Here is a tiny trained network, its code and every weight. The questions are about switching its units off for an input and a target symbol, where a switched-off unit gives its printed mean instead of its output.

import numpy as np


def w(rows, s, z=0):
    codes = np.array(rows[::2]) - 128.0
    scale = np.full(codes.shape[1], s)
    scale[-1] = z or s
    return codes * scale


def f(y):
    return np.maximum(y, 0)


def softmax(a):
    e = np.exp(a - a.max(-1, keepdims=True))
    return e / e.sum(-1, keepdims=True)


def log_softmax(a):
    a = a - a.max(-1, keepdims=True)
    return a - np.log(np.exp(a).sum(-1, keepdims=True))


def net(x, mask):
    ids = ['αβγδεζθλμξπσφψω'.index(c) for c in x.split()]
    T = len(ids)
    res = E[ids] + P[:T]
    r = res
    for j in range(2):
        rows = slice(2 * j, 2 * j + 2)
        q, k, v = (r @ M[0][rows].T for M in (Q, K, V))
        z = softmax(np.where(np.tri(T) > 0, q @ k.T / 2**0.5, -1e9)) @ v
        o = O[0][rows]
        res = res + np.where(mask[j], z, o[:, -1]) @ o[:, :-1]
    y = f(res @ A[0][:, :-1].T + A[0][:, -1])
    res = res + np.where(mask[2:14], y, B[0][:, -1]) @ B[0][:, :-1]
    return log_softmax(res[-1] @ U[:, :-1].T + U[:, -1])


Q, K, V, O, A, B = {}, {}, {}, {}, {}, {}
E = w([
[153,113,222],'α',
[167,151,57],'β',
[118,124,76],'γ',
[163,98,58],'δ',
[176,70,208],'ε',
[95,72,115],'ζ',
[51,254,134],'θ',
[223,178,150],'λ',
[181,179,152],'μ',
[160,193,93],'ξ',
[203,189,114],'π',
[154,185,216],'σ',
[201,185,211],'φ',
[58,63,171],'ψ',
[189,99,116],'ω',
],0.02)
P = w([
[66,202,119],'0',
[64,190,108],'1',
[77,201,120],'2',
[89,214,117],'3',
[94,226,124],'4',
[103,235,131],'5',
[106,239,133],'6',
[114,247,130],'7',
[114,253,134],'8',
[118,247,136],'9',
[127,253,144],'10',
],0.0046)
Q[0] = w([
[74,77,86],'head 1',
[169,221,6],'head 1',
[89,105,85],'head 2',
[95,117,85],'head 2',
],0.011)
K[0] = w([
[99,59,90],'head 1',
[55,215,49],'head 1',
[118,4,116],'head 2',
[226,71,158],'head 2',
],0.012)
V[0] = w([
[255,61,93],'head 1',
[34,114,254],'head 1',
[35,190,147],'head 2',
[106,159,156],'head 2',
],0.0048)
O[0] = w([
[167,109,44,11],'head 1',
[121,96,248,214],'head 1',
[27,149,2,254],'head 2',
[217,242,105,194],'head 2',
],0.0067,0.0039)
A[0] = w([
[151,145,49,113],'neuron 1',
[84,164,88,254],'neuron 2',
[146,77,64,150],'neuron 3',
[98,148,123,24],'neuron 4',
[175,134,163,215],'neuron 5',
[141,120,160,137],'neuron 6',
[189,120,122,88],'neuron 7',
[96,172,134,103],'neuron 8',
[188,95,157,58],'neuron 9',
[87,153,157,132],'neuron 10',
[172,133,187,96],'neuron 11',
[98,155,2,126],'neuron 12',
],0.022,0.0058)
B[0] = w([
[146,179,180,188],'neuron 1',
[155,39,180,247],'neuron 2',
[207,32,82,155],'neuron 3',
[129,135,45,155],'neuron 4',
[103,146,66,241],'neuron 5',
[11,176,111,177],'neuron 6',
[223,126,61,159],'neuron 7',
[137,122,127,231],'neuron 8',
[97,67,37,169],'neuron 9',
[131,155,90,234],'neuron 10',
[69,111,112,226],'neuron 11',
[147,156,186,206],'neuron 12',
],0.011)
U = w([
[46,125,147,87],'α',
[154,115,169,130],'β',
[117,64,208,138],'γ',
[174,67,114,132],'δ',
[106,46,79,105],'ε',
[112,4,162,156],'ζ',
[107,116,170,254],'θ',
[163,167,62,74],'λ',
[141,157,113,184],'μ',
[93,172,237,83],'ξ',
[159,193,129,105],'π',
[79,211,170,131],'σ',
[119,173,80,91],'φ',
[35,88,249,85],'ψ',
[173,81,65,115],'ω',
],0.013,0.0095)

Each question gives the input, a string of symbols that net reads in full, and the target symbol t.
The units are the heads (2 rows each of Q, K, V and O) and the neurons (one row each of A and B). Each row of codes is followed by its name. A weight is (code - 128) times the scale printed after its matrix; where a second scale follows, it is the last column's (O, A, B and U).
mask holds one flag per unit, heads first, then neurons. A switched-off unit (its flag False) gives its mean, the last column of its rows in O or B, instead of its output. The means were averaged over made-up inputs and are rounded, as every weight is.
A unit's drop is (log p(t) with every unit on - log p(t) with that unit switched off) / (log p(t) with every unit on - log p(t) with every unit switched off).
The circuit of an input: a set's keep is (log p(t) with only the set's units on - log p(t) with every unit switched off) / (log p(t) with every unit on - log p(t) with every unit switched off). Starting from the 12 units with the biggest drops (on a tie, the unit counted first), units are removed one at a time, each time the one whose removal leaves the highest keep (on an exact tie, the one counted first), for as long as the keep stays at least 0.8.
units of the circuit, in order: the units of the circuit, biggest drop first
unit that matters most: the unit with the biggest drop
top k neurons: the k neurons with the biggest drops, biggest first
which heads matter: for each layer, one digit per head in row order, 1 if its drop is at least 0.15 and else 0, layers parted by /
drop when u is switched off: that unit's drop, to one decimal
input ψ ζ σ, target σ: unit that matters most => neuron 2
input α μ ζ ω, target ω: units of the circuit, in order => [head 1; neuron 3; neuron 7]
input δ ψ ε α α μ γ ε ε, target ε: which heads matter => 00
input ξ δ σ, target σ: which heads matter => 00
input γ ε α α ε ε β σ λ, target λ: which heads matter => 11
input ω α α ζ, target ζ: which heads matter => 10
input ε α γ φ σ δ ε π ε β, target β: which heads matter => 10
input ε ξ λ α π π, target π: units of the circuit, in order => [head 1; neuron 1; neuron 7; neuron 12]
input γ α ε λ ψ ξ δ σ λ, target λ: top 4 neurons => [neuron 7; neuron 5; neuron 2; neuron 12]
input γ π σ α ε ω λ ξ σ ψ δ, target δ: top 2 neurons => [neuron 3; neuron 7]
input φ φ β π, target π: which heads matter => 11
input μ ω μ ε ζ δ α φ, target φ: top 2 neurons => [neuron 2; neuron 5]
input ε μ δ ξ, target ξ: drop when neuron 1 is switched off => 0.2
input ε μ ω, target ω: drop when head 1 is switched off => 0.6
input ξ ψ ξ δ, target δ: unit that matters most => neuron 3
input ψ α γ, target γ: drop when neuron 3 is switched off => 0.1
